Below is a small trained network, with its code and all its weights. Each question gives an input and a target symbol and asks what happens when units are switched off, that is, made to give their printed mean instead of their output.

import numpy as np


def w(rows, s, z=0):
    codes = np.array(rows[::2]) - 128.0
    scale = np.full(codes.shape[1], s)
    scale[-1] = z or s
    return codes * scale


def norm(h):
    return h / np.sqrt((h * h).mean(-1, keepdims=True) + 1e-5)


def f(y):
    return np.maximum(y, 0)


def softmax(a):
    e = np.exp(a - a.max(-1, keepdims=True))
    return e / e.sum(-1, keepdims=True)


def log_softmax(a):
    a = a - a.max(-1, keepdims=True)
    return a - np.log(np.exp(a).sum(-1, keepdims=True))


def net(x, mask):
    ids = ['αβγδεηλμξστψω'.index(c) for c in x.split()]
    T = len(ids)
    res = E[ids] + P[:T]
    q, k, v = (norm(res) @ M[0].T for M in (Q, K, V))
    z = softmax(np.where(np.tri(T) > 0, q @ k.T / 3**0.5, -1e9)) @ v
    res = res + np.where(mask[0], z, O[0][:, -1]) @ O[0][:, :-1]
    y = f(norm(res) @ A[0][:, :-1].T + A[0][:, -1])
    res = res + np.where(mask[1:9], y, B[0][:, -1]) @ B[0][:, :-1]
    return log_softmax(norm(res)[-1] @ U[:, :-1].T + U[:, -1])


Q, K, V, O, A, B = {}, {}, {}, {}, {}, {}
E = w([
[128,65,189,176,157],'α',
[82,53,21,81,211],'β',
[194,102,3,147,131],'γ',
[95,221,172,154,60],'δ',
[116,234,228,213,94],'ε',
[90,105,109,106,72],'η',
[164,88,145,108,254],'λ',
[226,72,85,63,165],'μ',
[53,104,146,139,84],'ξ',
[87,118,64,69,28],'σ',
[97,214,132,164,19],'τ',
[147,148,160,99,55],'ψ',
[183,162,152,154,56],'ω',
],0.0098)
P = w([
[140,32,170,195,3],'0',
[140,34,161,185,39],'1',
[133,53,155,184,63],'2',
[131,74,153,183,77],'3',
[124,94,155,184,96],'4',
[126,116,157,189,113],'5',
[120,132,152,180,123],'6',
[124,147,153,183,140],'7',
[127,167,146,177,151],'8',
[129,177,144,173,168],'9',
[131,193,133,161,171],'10',
[125,207,126,154,185],'11',
[128,210,123,155,197],'12',
[118,209,136,169,204],'13',
],0.005)
Q[0] = w([
[34,182,140,208,87],'head 1',
[155,180,174,153,74],'head 1',
[62,4,109,62,167],'head 1',
],0.013)
K[0] = w([
[118,234,124,110,156],'head 1',
[187,163,77,79,170],'head 1',
[97,118,220,156,1],'head 1',
],0.0082)
V[0] = w([
[25,132,66,227,150],'head 1',
[56,127,235,1,182],'head 1',
[88,156,79,133,220],'head 1',
],0.0077)
O[0] = w([
[102,2,120,114,138,168],'head 1',
[128,126,217,66,40,15],'head 1',
[125,70,112,172,73,3],'head 1',
],0.0096,0.0045)
A[0] = w([
[159,143,65,113,29,180],'neuron 1',
[166,204,70,189,82,137],'neuron 2',
[86,255,144,117,185,254],'neuron 3',
[153,50,58,114,142,162],'neuron 4',
[102,91,180,145,38,39],'neuron 5',
[146,148,208,48,54,115],'neuron 6',
[60,101,162,145,60,25],'neuron 7',
[168,99,200,202,164,242],'neuron 8',
],0.0077,0.0016)
B[0] = w([
[90,170,158,85,219,156],'neuron 1',
[97,121,179,164,118,201],'neuron 2',
[159,61,98,66,78,255],'neuron 3',
[87,147,160,170,119,197],'neuron 4',
[164,2,138,114,140,160],'neuron 5',
[168,149,160,244,126,144],'neuron 6',
[153,90,151,79,229,165],'neuron 7',
[98,147,78,68,181,195],'neuron 8',
],0.0085,0.0063)
U = w([
[99,11,175,120,162,126],'α',
[130,94,113,166,98,62],'β',
[188,129,145,96,81,123],'γ',
[105,154,65,245,177,133],'δ',
[156,112,240,203,131,143],'ε',
[37,188,168,41,147,117],'η',
[128,132,139,135,127,53],'λ',
[220,159,57,127,142,138],'μ',
[56,116,101,192,57,125],'ξ',
[124,228,168,140,141,254],'σ',
[121,110,35,77,136,129],'τ',
[152,106,130,37,79,139],'ψ',
[134,122,133,142,112,51],'ω',
],0.013,0.0075)

Each question gives the input, a string of symbols that net reads in full, and the target symbol t.
The units are the heads (3 rows each of Q, K, V and O) and the neurons (one row each of A and B). Each row of codes is followed by its name. A weight is (code - 128) times the scale printed after its matrix; where a second scale follows, it is the last column's (O, A, B and U).
mask holds one flag per unit, heads first, then neurons. A switched-off unit (its flag False) gives its mean, the last column of its rows in O or B, instead of its output. The means were averaged over made-up inputs and are rounded, as every weight is.
A unit's drop is (log p(t) with every unit on - log p(t) with that unit switched off) / (log p(t) with every unit on - log p(t) with every unit switched off).
The circuit of an input: a set's keep is (log p(t) with only the set's units on - log p(t) with every unit switched off) / (log p(t) with every unit on - log p(t) with every unit switched off). Starting from all 9 units, units are removed one at a time, each time the one whose removal leaves the highest keep (on an exact tie, the one counted first), for as long as the keep stays at least 0.8.
circuit, biggest first: the units of the circuit, biggest drop first
unit that matters most: the unit with the biggest drop
top k neurons: the k neurons with the biggest drops, biggest first
input τ λ η η ε ξ σ μ λ β ξ ε, target α: circuit, biggest first -> (head 1; neuron 5)
input η ω λ β δ, target α: circuit, biggest first -> (head 1; neuron 7)
input δ ξ τ η, target δ: unit that matters most -> neuron 3
input ξ ω λ η ε ω η ω λ ξ β ξ σ, target η: circuit, biggest first -> (neuron 1; head 1; neuron 3)
input δ ξ ε τ ξ ψ δ β η ε ε γ, target δ: top 2 neurons -> (neuron 3; neuron 4)
input μ μ ω α ξ τ σ ξ, target δ: top 3 neurons -> (neuron 3; neuron 5; neuron 7)
input ψ ξ α ω ξ ξ σ ψ μ ξ, target ψ: circuit, biggest first -> (neuron 3; head 1)
input ε ξ ξ τ η σ η τ, target ξ: top 2 neurons -> (neuron 2; neuron 3)
input ξ μ ξ τ ε τ, target σ: top 2 neurons -> (neuron 2; neuron 1)
input ε ε τ β ξ η β λ ω ξ ξ δ, target ε: top 2 neurons -> (neuron 6; neuron 3)
input β η η λ ξ η δ, target ε: top 2 neurons -> (neuron 6; neuron 5)
input ε ξ η ξ ξ ψ, target γ: circuit, biggest first -> (neuron 3; head 1; neuron 6)
input ξ μ ξ α η λ ε ω, target ε: top 3 neurons -> (neuron 6; neuron 5; neuron 3)
input ξ ξ η ω ψ ω ψ ξ ω ξ ε, target η: top 2 neurons -> (neuron 8; neuron 3)
input ε ε γ β ξ ε ξ η η ξ τ ω δ, target α: circuit, biggest first -> (head 1)
input γ ξ β μ ξ ξ ω, target σ: circuit, biggest first -> (neuron 1; head 1)
input ξ β λ ω ε δ ω ω ψ, target ε: circuit, biggest first -> (head 1; neuron 6)
input ε ψ ξ γ ω ξ, target τ: circuit, biggest first -> (head 1; neuron 3; neuron 2)
input ω ψ ψ η ξ ω ξ η λ ω, target ε: top 2 neurons -> (neuron 6; neuron 3)
input μ σ λ ξ λ σ μ δ ξ ε ξ β, target α: circuit, biggest first -> (head 1)
input ε ξ λ τ, target ε: circuit, biggest first -> (head 1; neuron 6; neuron 5)
input ξ α ω ξ ξ, target τ: top 2 neurons -> (neuron 2; neuron 4)
input σ ξ σ ω, target μ: top 3 neurons -> (neuron 3; neuron 5; neuron 8)
